Here is a tiny trained network, its code and every weight. The questions are about switching its units off for an input and a class, where a switched-off unit gives its printed mean instead of its output.

import numpy as np


def w(rows, s, z=0):
    codes = np.array(rows[::2]) - 128.0
    scale = np.full(codes.shape[1], s)
    scale[-1] = z or s
    return codes * scale


def f(y):
    return np.maximum(y, 0)


def log_softmax(a):
    a = a - a.max(-1, keepdims=True)
    return a - np.log(np.exp(a).sum(-1, keepdims=True))


def net(x, mask):
    res = np.array(x, float).reshape(1, 7) / 4 @ E
    y = f(res @ A[0][:, :-1].T + A[0][:, -1])
    res = res + np.where(mask, y, B[0][:, -1]) @ B[0][:, :-1]
    return log_softmax(res[-1] @ U[:, :-1].T + U[:, -1])


A, B = {}, {}
E = w([
[171,160,167,87,109,100,138,70,49,146,78],'x0',
[101,118,97,178,128,36,72,83,186,164,114],'x1',
[133,189,73,131,142,251,131,93,217,104,102],'x2',
[102,131,126,83,134,144,3,192,153,158,127],'x3',
[172,167,84,134,151,144,145,131,89,99,123],'x4',
[93,85,164,56,121,130,137,121,130,141,181],'x5',
[130,88,32,159,56,173,106,97,96,201,116],'x6',
],0.011)
A[0] = w([
[112,105,64,228,126,143,120,144,116,206,73,184],'n1',
[87,183,73,45,112,235,98,126,141,137,76,182],'n2',
[125,135,205,45,130,141,165,148,92,156,129,209],'n3',
[96,111,70,141,40,161,125,145,215,130,171,235],'n4',
[159,38,101,73,79,179,123,126,53,130,105,205],'n5',
[181,212,103,226,193,77,210,46,117,105,102,161],'n6',
[123,85,171,196,184,51,210,98,226,106,231,153],'n7',
[215,189,144,172,142,92,130,53,78,65,93,155],'n8',
[145,236,146,176,130,112,162,123,80,93,78,158],'n9',
[90,138,192,96,165,129,111,206,124,113,214,139],'n10',
[194,247,71,168,89,110,160,90,206,61,123,219],'n11',
[133,187,233,65,104,94,116,153,118,33,202,228],'n12',
[112,157,145,34,206,153,95,214,194,84,156,190],'n13',
[145,131,166,29,61,62,136,125,19,183,159,166],'n14',
[68,191,152,156,192,117,162,85,254,144,187,190],'n15',
[74,104,65,181,133,116,89,142,199,143,195,169],'n16',
[78,82,49,200,168,114,16,197,181,167,151,183],'n17',
[224,190,214,104,79,174,215,58,62,162,115,227],'n18',
[151,119,74,153,87,236,118,75,124,156,101,159],'n19',
[108,147,185,37,171,106,96,237,169,88,118,163],'n20',
[106,60,134,153,110,80,125,199,72,169,107,253],'n21',
],0.0079,0.0047)
B[0] = w([
[159,138,94,175,78,82,119,194,126,96,215,196],'n1',
[150,223,173,158,134,180,122,52,187,110,142,212],'n2',
[114,137,183,77,76,122,128,49,56,178,109,213],'n3',
[104,157,143,218,101,100,186,147,204,96,119,212],'n4',
[80,184,115,135,106,103,111,72,110,187,206,203],'n5',
[191,86,57,62,163,129,155,217,91,107,164,238],'n6',
[56,73,113,94,122,121,183,175,116,170,74,231],'n7',
[200,134,32,85,184,116,109,178,29,109,98,214],'n8',
[254,112,94,41,146,157,141,169,52,117,137,200],'n9',
[131,80,195,38,47,165,87,179,118,188,111,203],'n10',
[177,119,55,40,149,113,138,124,220,44,92,222],'n11',
[114,118,143,67,146,181,114,128,72,189,72,238],'n12',
[141,143,172,94,112,166,88,127,172,105,90,224],'n13',
[112,70,180,213,205,108,131,31,1,212,114,241],'n14',
[57,64,65,95,200,193,165,118,220,84,72,212],'n15',
[87,109,146,187,115,72,139,150,191,58,146,204],'n16',
[165,73,145,215,104,79,47,213,231,92,170,230],'n17',
[139,207,104,119,161,148,148,70,21,128,136,252],'n18',
[148,192,115,127,98,141,165,85,182,92,185,201],'n19',
[158,80,181,131,107,218,72,170,130,161,81,214],'n20',
[143,65,119,135,77,103,158,162,72,221,131,221],'n21',
],0.0071,0.014)
U = w([
[37,74,89,121,171,123,206,147,173,95,110,164],'0',
[157,138,144,134,212,146,35,84,181,65,74,2],'1',
[157,116,87,223,59,38,64,172,150,103,202,244],'2',
[231,153,34,72,176,126,138,155,73,73,124,107],'3',
[151,113,207,61,79,197,55,169,94,151,91,103],'4',
[128,118,142,163,174,51,145,70,2,187,132,216],'5',
[143,251,109,123,83,152,183,53,142,119,182,77],'6',
],0.0086,0.00088)

Each question gives the input, the list of numbers given to net, and the class t.
The units are the neurons (one row each of A and B). Each row of codes is followed by its name. A weight is (code - 128) times the scale printed after its matrix; where a second scale follows, it is the last column's (A, B and U).
mask holds one flag per neuron, in row order. A switched-off neuron (its flag False) gives its mean, the last column of its row in B, instead of its output. The means were averaged over made-up inputs and are rounded, as every weight is.
A unit's drop is (log p(t) with every unit on - log p(t) with that unit switched off) / (log p(t) with every unit on - log p(t) with every unit switched off).
The circuit of an input: a set's keep is (log p(t) with only the set's units on - log p(t) with every unit switched off) / (log p(t) with every unit on - log p(t) with every unit switched off). Starting from the 12 units with the biggest drops (on a tie, the unit counted first), units are removed one at a time, each time the one whose removal leaves the highest keep (on an exact tie, the one counted first), for as long as the keep stays at least 0.8.
units of the circuit, in order: the units of the circuit, biggest drop first
most important unit: the unit with the biggest drop
top k neurons: the k neurons with the biggest drops, biggest first
drop when u is switched off: that unit's drop, to one decimal
input [-6,6,-4,-5,0,-8,-4], class 0: most important unit	n7
input [6,0,0,7,2,-3,1], class 5: units of the circuit, in order	n10, n11, n13
input [-2,5,1,0,6,-2,1], class 2: units of the circuit, in order	n17, n18
input [-4,1,1,-1,1,-4,-3], class 0: units of the circuit, in order	n18, n15
input [5,3,8,7,-2,-1,7], class 2: top 2 neurons	n17, n1
input [0,-8,3,-4,4,5,-3], class 4: units of the circuit, in order	n3, n12
input [-8,-7,7,8,7,7,8], class 6: top 2 neurons	n2, n19
input [2,-8,6,2,6,-4,2], class 6: top 3 neurons	n2, n19, n5
input [6,-8,-4,-2,-8,6,-6], class 5: top 2 neurons	n14, n18
input [-6,4,3,-3,-6,-4,2], class 2: top 4 neurons	n17, n1, n12, n16
input [-3,0,-3,-4,-8,8,4], class 5: top 2 neurons	n14, n11
input [4,6,1,-4,-6,1,2], class 0: top 2 neurons	n3, n14
input [-8,8,-8,-1,-4,-2,-5], class 0: top 2 neurons	n7, n15
input [8,-8,-5,7,0,8,-1], class 5: units of the circuit, in order	n14
input [-7,-3,-7,0,-8,-3,1], class 2: drop when n17 is switched off	0.1
input [8,-3,5,1,1,-3,6], class 6: drop when n2 is switched off	0.5
input [-5,0,2,-8,-1,0,7], class 2: drop when n1 is switched off	0.5
